Below is a small trained network, with its code and all its weights. Each question gives an input and a class and asks what happens when units are switched off, that is, made to give their printed mean instead of their output.

import numpy as np


def w(rows, s, z=0):
    codes = np.array(rows[::2]) - 128.0
    scale = np.full(codes.shape[1], s)
    scale[-1] = z or s
    return codes * scale


def f(y):
    return np.maximum(y, 0)


def log_softmax(a):
    a = a - a.max(-1, keepdims=True)
    return a - np.log(np.exp(a).sum(-1, keepdims=True))


def net(x, mask):
    res = np.array(x, float).reshape(1, 8) / 4 @ E
    y = f(res @ A[0][:, :-1].T + A[0][:, -1])
    res = res + np.where(mask, y, B[0][:, -1]) @ B[0][:, :-1]
    return log_softmax(res[-1] @ U[:, :-1].T + U[:, -1])


A, B = {}, {}
E = w([
[131,120,125,121,124],'x0',
[125,121,131,122,118],'x1',
[129,117,131,122,119],'x2',
[53,47,68,169,190],'x3',
[213,85,128,245,78],'x4',
[126,142,128,139,136],'x5',
[124,115,130,120,115],'x6',
[173,72,254,121,190],'x7',
],0.0077)
A[0] = w([
[234,119,252,162,110,150],'N0',
[112,186,157,45,142,178],'N1',
[168,67,74,185,152,105],'N2',
[125,179,75,175,72,176],'N3',
[89,154,119,132,158,102],'N4',
[99,46,129,176,207,87],'N5',
[2,132,70,91,122,186],'N6',
[234,136,187,154,102,125],'N7',
[106,88,136,168,152,5],'N8',
[28,130,54,104,133,207],'N9',
[97,95,207,131,200,190],'N10',
[108,157,164,58,163,66],'N11',
[138,183,82,137,80,167],'N12',
[147,130,78,187,72,119],'N13',
[109,53,105,200,188,136],'N14',
[164,123,176,120,78,102],'N15',
[148,160,70,130,74,231],'N16',
[133,93,160,108,187,173],'N17',
[129,155,97,140,79,213],'N18',
[178,136,177,145,158,167],'N19',
[121,107,113,220,62,147],'N20',
[21,137,67,124,142,156],'N21',
],0.007,0.003)
B[0] = w([
[254,37,5,169,169,254],'N0',
[86,203,224,97,80,217],'N1',
[90,180,195,67,80,195],'N2',
[86,184,201,78,95,205],'N3',
[135,121,90,138,152,154],'N4',
[97,224,227,80,49,216],'N5',
[89,45,113,200,236,247],'N6',
[182,98,29,151,150,213],'N7',
[216,201,155,72,91,148],'N8',
[90,85,107,191,218,246],'N9',
[176,213,167,62,67,233],'N10',
[162,227,166,74,50,181],'N11',
[120,182,174,103,132,193],'N12',
[128,187,179,91,82,189],'N13',
[78,193,209,81,94,225],'N14',
[133,84,100,162,151,167],'N15',
[69,164,191,100,130,212],'N16',
[142,176,134,93,64,201],'N17',
[69,187,207,119,151,193],'N18',
[187,112,87,128,134,193],'N19',
[148,195,183,92,73,205],'N20',
[104,78,76,178,223,226],'N21',
],0.0053,0.0057)
U = w([
[73,157,181,86,124,235],'0',
[191,161,154,69,59,141],'1',
[166,13,2,192,209,3],'2',
],0.0082,0.00069)

Each question gives the input, the list of numbers given to net, and the class t.
The units are the neurons (one row each of A and B). Each row of codes is followed by its name. A weight is (code - 128) times the scale printed after its matrix; where a second scale follows, it is the last column's (A, B and U).
mask holds one flag per neuron, in row order. A switched-off neuron (its flag False) gives its mean, the last column of its row in B, instead of its output. The means were averaged over made-up inputs and are rounded, as every weight is.
A unit's drop is (log p(t) with every unit on - log p(t) with that unit switched off) / (log p(t) with every unit on - log p(t) with every unit switched off).
The circuit of an input: a set's keep is (log p(t) with only the set's units on - log p(t) with every unit switched off) / (log p(t) with every unit on - log p(t) with every unit switched off). Starting from the 12 units with the biggest drops (on a tie, the unit counted first), units are removed one at a time, each time the one whose removal leaves the highest keep (on an exact tie, the one counted first), for as long as the keep stays at least 0.8.
units of the circuit, in order: the units of the circuit, biggest drop first
most important unit: the unit with the biggest drop
k most important neurons: the k neurons with the biggest drops, biggest first
drop when u is switched off: that unit's drop, to one decimal
input [-2,6,-2,7,2,-7,7,-4], class 0: units of the circuit, in order => N0, N14
input [6,-2,4,0,4,-2,3,6], class 2: most important unit => N0
input [4,3,1,6,2,0,8,-7], class 0: units of the circuit, in order => N0, N3
input [-5,7,-1,0,7,-2,-3,5], class 2: 2 most important neurons => N0, N7
input [-3,8,-4,1,-5,-1,-1,-7], class 2: 3 most important neurons => N6, N21, N9
input [2,0,8,-3,-8,1,2,6], class 1: units of the circuit, in order => N11, N10, N9, N6
input [4,4,-2,-1,6,5,0,3], class 2: 2 most important neurons => N0, N7
input [-1,0,0,1,-4,4,-6,-3], class 2: drop when N6 is switched off => 0.2
input [3,-6,-6,4,6,-6,6,7], class 1: drop when N5 is switched off => 0.1
input [-4,-3,-7,-3,6,6,1,4], class 2: drop when N0 is switched off => 0.2
